Below is a small trained network, with its code and all its weights. Each question gives an input and a target symbol and asks what happens when units are switched off, that is, made to give their printed mean instead of their output.

import numpy as np


def w(rows, s, z=0):
    codes = np.array(rows[::2]) - 128.0
    scale = np.full(codes.shape[1], s)
    scale[-1] = z or s
    return codes * scale


def norm(h):
    return h / np.sqrt((h * h).mean(-1, keepdims=True) + 1e-5)


def f(y):
    return y / 2 * (1 + np.tanh(0.7978845608 * (y + 0.044715 * y**3)))


def softmax(a):
    e = np.exp(a - a.max(-1, keepdims=True))
    return e / e.sum(-1, keepdims=True)


def log_softmax(a):
    a = a - a.max(-1, keepdims=True)
    return a - np.log(np.exp(a).sum(-1, keepdims=True))


def net(x, mask):
    ids = ['αβγδεηθλμξπστφψω'.index(c) for c in x.split()]
    T = len(ids)
    res = E[ids] + P[:T]
    u = 0
    for l in range(2):
        q, k, v = (norm(res) @ M[l].T for M in (Q, K, V))
        z = softmax(np.where(np.tri(T) > 0, q @ k.T / 4**0.5, -1e9)) @ v
        res = res + np.where(mask[u], z, O[l][:, -1]) @ O[l][:, :-1]
        u += 1
        y = f(norm(res) @ A[l][:, :-1].T + A[l][:, -1])
        res = res + np.where(mask[u : u + 16], y, B[l][:, -1]) @ B[l][:, :-1]
        u += 16
    return log_softmax(norm(res)[-1] @ U[:, :-1].T + U[:, -1])


Q, K, V, O, A, B = {}, {}, {}, {}, {}, {}
E = w([
[214,132,108,201],'α',
[185,175,113,180],'β',
[139,117,191,171],'γ',
[163,17,179,198],'δ',
[84,46,233,143],'ε',
[97,116,94,122],'η',
[112,171,184,170],'θ',
[94,27,194,119],'λ',
[145,204,160,146],'μ',
[9,169,134,185],'ξ',
[204,178,99,130],'π',
[93,132,193,121],'σ',
[99,126,151,86],'τ',
[162,97,53,155],'φ',
[150,154,126,197],'ψ',
[66,99,108,150],'ω',
],0.011)
P = w([
[87,205,130,137],'0',
[149,132,129,86],'1',
[76,81,56,232],'2',
[148,135,131,87],'3',
[91,92,58,237],'4',
[149,137,134,88],'5',
[89,87,52,245],'6',
[151,140,135,89],'7',
[89,85,56,254],'8',
],0.0099)
Q[0] = w([
[126,59,161,40],'0.h0',
[151,87,74,89],'0.h0',
[250,162,166,101],'0.h0',
[77,159,218,131],'0.h0',
],0.018)
K[0] = w([
[80,67,109,34],'0.h0',
[112,86,81,130],'0.h0',
[250,100,142,81],'0.h0',
[99,164,213,82],'0.h0',
],0.019)
V[0] = w([
[154,75,127,133],'0.h0',
[181,57,151,141],'0.h0',
[159,80,123,147],'0.h0',
[220,1,153,115],'0.h0',
],0.0018)
O[0] = w([
[147,140,158,149,97],'0.h0',
[193,141,196,169,76],'0.h0',
[150,142,170,157,107],'0.h0',
[241,167,254,214,9],'0.h0',
],0.0031,0.0011)
A[0] = w([
[120,82,137,127,50],'0.n0',
[201,165,188,51,16],'0.n1',
[144,126,126,137,2],'0.n2',
[138,136,124,161,105],'0.n3',
[160,119,101,141,29],'0.n4',
[166,136,124,114,34],'0.n5',
[157,91,163,79,100],'0.n6',
[113,120,141,60,77],'0.n7',
[117,150,134,114,149],'0.n8',
[253,95,125,66,166],'0.n9',
[133,129,170,122,34],'0.n10',
[150,110,133,179,9],'0.n11',
[179,75,126,13,212],'0.n12',
[153,182,109,77,76],'0.n13',
[160,117,87,72,139],'0.n14',
[124,119,120,133,93],'0.n15',
],0.017,0.0026)
B[0] = w([
[131,137,85,123,159],'0.n0',
[88,135,47,43,253],'0.n1',
[98,126,125,157,105],'0.n2',
[140,87,109,113,177],'0.n3',
[94,99,150,133,130],'0.n4',
[120,131,116,189,120],'0.n5',
[102,91,146,115,158],'0.n6',
[103,127,82,82,172],'0.n7',
[130,131,121,98,143],'0.n8',
[213,3,67,80,218],'0.n9',
[119,93,196,154,130],'0.n10',
[89,133,102,114,201],'0.n11',
[169,9,151,45,209],'0.n12',
[186,132,177,109,179],'0.n13',
[178,114,112,157,139],'0.n14',
[134,137,117,135,137],'0.n15',
],0.024,0.0043)
Q[1] = w([
[238,133,142,142],'1.h0',
[40,175,210,41],'1.h0',
[157,229,72,157],'1.h0',
[222,174,123,7],'1.h0',
],0.02)
K[1] = w([
[159,64,57,172],'1.h0',
[7,131,133,73],'1.h0',
[129,215,74,146],'1.h0',
[123,64,17,48],'1.h0',
],0.022)
V[1] = w([
[208,193,165,175],'1.h0',
[144,158,163,56],'1.h0',
[54,81,187,215],'1.h0',
[166,147,3,190],'1.h0',
],0.017)
O[1] = w([
[253,204,179,190,47],'1.h0',
[110,200,117,91,210],'1.h0',
[79,47,252,177,1],'1.h0',
[217,19,50,125,84],'1.h0',
],0.014,0.008)
A[1] = w([
[191,170,157,141,60],'1.n0',
[114,132,148,133,127],'1.n1',
[118,128,164,146,119],'1.n2',
[228,95,136,193,74],'1.n3',
[91,164,190,156,123],'1.n4',
[119,189,102,131,119],'1.n5',
[208,114,91,121,100],'1.n6',
[142,185,193,80,147],'1.n7',
[129,108,195,123,158],'1.n8',
[133,89,133,190,80],'1.n9',
[192,175,150,135,31],'1.n10',
[68,82,211,160,114],'1.n11',
[140,95,175,2,85],'1.n12',
[124,139,162,201,3],'1.n13',
[200,26,138,84,119],'1.n14',
[74,175,170,101,133],'1.n15',
],0.019,0.006)
B[1] = w([
[98,53,63,185,164],'1.n0',
[137,114,125,130,127],'1.n1',
[138,93,139,117,137],'1.n2',
[68,16,133,38,154],'1.n3',
[114,24,139,96,185],'1.n4',
[150,77,208,84,206],'1.n5',
[191,164,250,151,201],'1.n6',
[80,153,55,172,185],'1.n7',
[189,99,159,73,158],'1.n8',
[123,99,202,98,141],'1.n9',
[81,29,55,150,162],'1.n10',
[204,191,7,17,210],'1.n11',
[233,152,196,216,254],'1.n12',
[197,198,226,249,146],'1.n13',
[12,218,127,209,254],'1.n14',
[126,156,177,223,186],'1.n15',
],0.023,0.0065)
U = w([
[111,112,135,200,255],'α',
[44,129,173,43,75],'β',
[218,74,115,137,99],'γ',
[31,78,64,145,103],'δ',
[126,152,214,74,167],'ε',
[182,181,128,86,144],'η',
[166,29,135,151,139],'θ',
[88,53,187,122,190],'λ',
[133,126,74,82,124],'μ',
[189,151,183,174,224],'ξ',
[118,213,58,215,55],'π',
[159,38,159,44,87],'σ',
[168,66,60,198,102],'τ',
[211,146,74,178,80],'φ',
[44,175,178,143,172],'ψ',
[71,251,132,102,45],'ω',
],0.02,0.0077)

Each question gives the input, a string of symbols that net reads in full, and the target symbol t.
The units are the heads (4 rows each of Q, K, V and O) and the neurons (one row each of A and B). Each row of codes is followed by its name. A weight is (code - 128) times the scale printed after its matrix; where a second scale follows, it is the last column's (O, A, B and U).
mask holds one flag per unit, layer by layer, with each layer's heads first. A switched-off unit (its flag False) gives its mean, the last column of its rows in O or B, instead of its output. The means were averaged over made-up inputs and are rounded, as every weight is.
A unit's drop is (log p(t) with every unit on - log p(t) with that unit switched off) / (log p(t) with every unit on - log p(t) with every unit switched off).
The circuit of an input: a set's keep is (log p(t) with only the set's units on - log p(t) with every unit switched off) / (log p(t) with every unit on - log p(t) with every unit switched off). Starting from the 12 units with the biggest drops (on a tie, the unit counted first), units are removed one at a time, each time the one whose removal leaves the highest keep (on an exact tie, the one counted first), for as long as the keep stays at least 0.8.
units of the circuit, in order: the units of the circuit, biggest drop first
most important unit: the unit with the biggest drop
k most important neurons: the k neurons with the biggest drops, biggest first
k most important neurons of layer l: the k neurons of layer l with the biggest drops, biggest first
input γ δ ω ψ ω γ τ λ, target λ: 2 most important neurons : [0.n12; 1.n14]
input γ γ ω, target ξ: units of the circuit, in order : [1.h0; 0.n1; 0.n12; 0.n7]
input ω λ γ π τ, target δ: units of the circuit, in order : [1.n11]
input ψ ω τ ε μ, target γ: units of the circuit, in order : [1.h0; 0.n1; 1.n6]
input σ μ ω μ ω ω ω, target ψ: units of the circuit, in order : [1.h0; 0.n1; 0.n9]
input ω τ α ω μ, target δ: units of the circuit, in order : [1.h0; 0.n9]
input δ δ ε, target σ: 2 most important neurons : [0.n1; 0.n9]
input ω μ ε τ λ ω ψ, target δ: 2 most important neurons of layer 0 : [0.n1; 0.n13]
input λ τ μ ω ω, target β: 4 most important neurons of layer 0 : [0.n9; 0.n1; 0.n13; 0.n10]
input δ ω ω, target σ: 3 most important neurons : [0.n9; 0.n1; 1.n11]
input τ ω λ ω ω γ, target δ: 4 most important neurons of layer 0 : [0.n1; 0.n13; 0.n10; 0.n6]
input ω β μ, target δ: units of the circuit, in order : [0.n9; 1.h0]
input μ η β δ ψ, target π: 2 most important neurons : [0.n1; 0.n9]
input ω ω λ β ω ω α, target δ: most important unit : 0.n9
input δ ψ γ μ ω γ σ, target σ: 3 most important neurons of layer 0 : [0.n9; 0.n1; 0.n11]
input λ π μ ω ω α ω μ ω, target β: 2 most important neurons : [0.n1; 0.n9]
input δ ω ε, target σ: 3 most important neurons : [0.n9; 0.n1; 1.n11]
input τ λ ε, target ω: 2 most important neurons of layer 0 : [0.n0; 0.n9]
input η μ σ ε φ, target η: 2 most important neurons of layer 0 : [0.n12; 0.n9]
input ε γ σ ω τ η α μ μ, target ε: most important unit : 0.n1
input ω ω μ ω σ ω η, target δ: 2 most important neurons : [0.n13; 0.n10]
input ξ ε ξ μ λ μ δ ω ε, target μ: 3 most important neurons : [1.n11; 0.n9; 0.n12]
input φ μ ω α β μ μ, target θ: 3 most important neurons of layer 0 : [0.n9; 0.n1; 0.n12]
input ψ ω δ τ ω γ ω ω τ, target γ: 4 most important neurons : [0.n12; 0.n1; 0.n9; 0.n7]
input τ ω α μ λ δ σ, target ω: 2 most important neurons : [0.n9; 0.n1]
input φ ε α ω μ φ ψ σ μ, target θ: 3 most important neurons of layer 0 : [0.n9; 0.n12; 0.n1]
input ω β μ ξ, target ψ: 4 most important neurons : [0.n9; 0.n0; 0.n1; 0.n14]
input γ μ ω τ, target σ: units of the circuit, in order : [0.n12]
